Below is a small trained network, with its code and all its weights. Each question gives an input and a class and asks what happens when units are switched off, that is, made to give their printed mean instead of their output.

import numpy as np


def w(rows, s, z=0):
    codes = np.array(rows[::2]) - 128.0
    scale = np.full(codes.shape[1], s)
    scale[-1] = z or s
    return codes * scale


def f(y):
    return y / 2 * (1 + np.tanh(0.7978845608 * (y + 0.044715 * y**3)))


def log_softmax(a):
    a = a - a.max(-1, keepdims=True)
    return a - np.log(np.exp(a).sum(-1, keepdims=True))


def net(x, mask):
    res = np.array(x, float).reshape(1, 4) / 4 @ E
    y = f(res @ A[0][:, :-1].T + A[0][:, -1])
    res = res + np.where(mask, y, B[0][:, -1]) @ B[0][:, :-1]
    return log_softmax(res[-1] @ U[:, :-1].T + U[:, -1])


A, B = {}, {}
E = w([
[63,123,167],'x0',
[180,185,48],'x1',
[174,2,121],'x2',
[227,190,222],'x3',
],0.005)
A[0] = w([
[145,125,116,90],'neuron 1',
[119,175,126,130],'neuron 2',
[190,152,33,248],'neuron 3',
[170,129,140,100],'neuron 4',
[223,109,161,119],'neuron 5',
[138,142,106,167],'neuron 6',
[155,144,118,122],'neuron 7',
[137,232,188,200],'neuron 8',
[153,59,143,113],'neuron 9',
[178,84,153,108],'neuron 10',
[109,4,80,187],'neuron 11',
[159,177,87,213],'neuron 12',
[65,59,144,254],'neuron 13',
],0.014,0.0039)
B[0] = w([
[136,100,110,120],'neuron 1',
[163,146,89,154],'neuron 2',
[60,126,4,235],'neuron 3',
[180,94,117,135],'neuron 4',
[255,54,135,182],'neuron 5',
[114,141,98,149],'neuron 6',
[145,119,100,137],'neuron 7',
[216,233,127,253],'neuron 8',
[139,35,139,160],'neuron 9',
[187,43,134,151],'neuron 10',
[12,85,186,244],'neuron 11',
[96,166,48,201],'neuron 12',
[31,204,251,232],'neuron 13',
],0.022,0.0061)
U = w([
[137,3,60,97],'0',
[215,87,246,61],'1',
[108,168,123,4],'2',
[90,249,222,198],'3',
[72,206,25,112],'4',
[14,110,176,164],'5',
[204,241,66,204],'6',
],0.0048,0.0033)

Each question gives the input, the list of numbers given to net, and the class t.
The units are the neurons (one row each of A and B). Each row of codes is followed by its name. A weight is (code - 128) times the scale printed after its matrix; where a second scale follows, it is the last column's (A, B and U).
mask holds one flag per neuron, in row order. A switched-off neuron (its flag False) gives its mean, the last column of its row in B, instead of its output. The means were averaged over made-up inputs and are rounded, as every weight is.
A unit's drop is (log p(t) with every unit on - log p(t) with that unit switched off) / (log p(t) with every unit on - log p(t) with every unit switched off).
The circuit of an input: a set's keep is (log p(t) with only the set's units on - log p(t) with every unit switched off) / (log p(t) with every unit on - log p(t) with every unit switched off). Starting from the 12 units with the biggest drops (on a tie, the unit counted first), units are removed one at a time, each time the one whose removal leaves the highest keep (on an exact tie, the one counted first), for as long as the keep stays at least 0.8.
units of the circuit, in order: the units of the circuit, biggest drop first
unit that matters most: the unit with the biggest drop
k most important neurons: the k neurons with the biggest drops, biggest first
drop when u is switched off: that unit's drop, to one decimal
input [7,0,6,1], class 5: units of the circuit, in order	neuron 8; neuron 11
input [4,4,4,-1], class 5: unit that matters most	neuron 8
input [8,6,2,-3], class 5: 2 most important neurons	neuron 8; neuron 11
input [8,0,1,7], class 6: units of the circuit, in order	neuron 11; neuron 8
input [1,8,5,1], class 0: units of the circuit, in order	neuron 8; neuron 13
input [6,3,1,4], class 6: units of the circuit, in order	neuron 11; neuron 13
input [1,-7,0,7], class 1: units of the circuit, in order	neuron 3; neuron 5
input [0,-2,2,6], class 1: units of the circuit, in order	neuron 3; neuron 5
input [6,-1,2,7], class 6: 4 most important neurons	neuron 11; neuron 8; neuron 13; neuron 9
input [0,2,7,4], class 0: 2 most important neurons	neuron 8; neuron 13
input [-6,-2,1,7], class 1: 2 most important neurons	neuron 5; neuron 10
input [5,7,-1,3], class 6: 2 most important neurons	neuron 11; neuron 8
input [8,-1,-6,-5], class 3: units of the circuit, in order	neuron 13; neuron 3
input [-7,-2,5,8], class 1: units of the circuit, in order	neuron 5
input [-3,5,-8,1], class 6: 2 most important neurons	neuron 8; neuron 11
input [-2,-1,1,3], class 1: 2 most important neurons	neuron 3; neuron 5
input [-3,6,-1,1], class 4: 2 most important neurons	neuron 3; neuron 12
input [-3,-1,2,2], class 0: 2 most important neurons	neuron 8; neuron 13
input [2,-1,-5,7], class 6: drop when neuron 8 is switched off	0.1
input [-8,0,3,-6], class 5: drop when neuron 5 is switched off	0.0
input [-3,-2,-2,8], class 6: most important neuron	neuron 8
input [5,3,7,-8], class 5: drop when neuron 11 is switched off	0.2
